Here is a tiny trained network, its code and every weight. The questions are about switching its units off for an input and a class, where a switched-off unit gives its printed mean instead of its output.

import numpy as np


def w(rows, s, z=0):
    codes = np.array(rows[::2]) - 128.0
    scale = np.full(codes.shape[1], s)
    scale[-1] = z or s
    return codes * scale


def f(y):
    return y / 2 * (1 + np.tanh(0.7978845608 * (y + 0.044715 * y**3)))


def log_softmax(a):
    a = a - a.max(-1, keepdims=True)
    return a - np.log(np.exp(a).sum(-1, keepdims=True))


def net(x, mask):
    res = np.array(x, float).reshape(1, 7) / 4 @ E
    y = f(res @ A[0][:, :-1].T + A[0][:, -1])
    res = res + np.where(mask, y, B[0][:, -1]) @ B[0][:, :-1]
    return log_softmax(res[-1] @ U[:, :-1].T + U[:, -1])


A, B = {}, {}
E = w([
[89,74,102,165,128,51,13,141],'x0',
[143,53,164,51,80,176,155,36],'x1',
[170,69,6,151,116,159,218,103],'x2',
[144,141,85,182,162,131,129,124],'x3',
[199,45,203,144,117,88,134,171],'x4',
[150,93,156,109,245,114,143,173],'x5',
[198,157,123,90,93,186,73,127],'x6',
],0.011)
A[0] = w([
[45,254,144,71,138,110,97,72,211],'n0',
[145,103,65,183,210,53,67,113,254],'n1',
[104,102,169,152,70,86,87,76,176],'n2',
[210,71,176,100,158,110,135,158,154],'n3',
[136,211,154,192,47,187,157,116,235],'n4',
[79,138,93,234,163,117,178,137,199],'n5',
],0.0081,0.0033)
B[0] = w([
[49,170,127,75,153,175,67,106,217],'n0',
[102,52,69,154,103,192,126,254,246],'n1',
[45,38,163,70,63,82,67,59,182],'n2',
[183,67,201,108,162,142,182,209,209],'n3',
[138,215,90,50,68,42,132,112,200],'n4',
[52,186,76,225,110,118,199,133,208],'n5',
],0.0094,0.012)
U = w([
[102,20,172,167,84,19,27,122,80],'0',
[89,148,22,240,185,115,192,193,143],'1',
[192,89,186,88,224,104,208,178,147],'2',
[229,83,92,61,45,200,235,51,140],'3',
[191,86,82,154,143,144,1,226,4],'4',
[77,212,136,60,158,194,64,137,99],'5',
[161,242,71,129,79,74,118,167,223],'6',
],0.0096,0.0027)

Each question gives the input, the list of numbers given to net, and the class t.
The units are the neurons (one row each of A and B). Each row of codes is followed by its name. A weight is (code - 128) times the scale printed after its matrix; where a second scale follows, it is the last column's (A, B and U).
mask holds one flag per neuron, in row order. A switched-off neuron (its flag False) gives its mean, the last column of its row in B, instead of its output. The means were averaged over made-up inputs and are rounded, as every weight is.
A unit's drop is (log p(t) with every unit on - log p(t) with that unit switched off) / (log p(t) with every unit on - log p(t) with every unit switched off).
k most important neurons: the k neurons with the biggest drops, biggest first
drop when u is switched off: that unit's drop, to one decimal
input [-7,1,6,-5,-2,7,1], class 2: 4 most important neurons => [n3 n4 n2 n5]
input [-7,-2,-1,1,1,1,7], class 6: 2 most important neurons => [n4 n2]
input [3,5,0,1,-4,-8,8], class 5: 3 most important neurons => [n0 n2 n5]
input [-7,-6,5,-3,-4,-1,2], class 6: 2 most important neurons => [n4 n1]
input [0,-3,-1,-8,-1,6,3], class 2: most important neuron => [n1]
input [6,-5,-8,-5,-3,1,-1], class 5: 2 most important neurons => [n0 n3]
input [-6,3,1,8,-8,-3,3], class 6: 2 most important neurons => [n4 n2]
input [5,2,-3,2,-6,8,-1], class 4: 3 most important neurons => [n1 n5 n4]
input [5,0,-1,0,-1,4,-1], class 4: 2 most important neurons => [n1 n5]
input [6,-8,-6,-8,0,8,-3], class 4: drop when n1 is switched off => 0.5
input [-3,4,0,8,7,4,7], class 2: drop when n3 is switched off => 0.3
input [7,-3,3,6,8,-8,-6], class 1: drop when n5 is switched off => 3.1
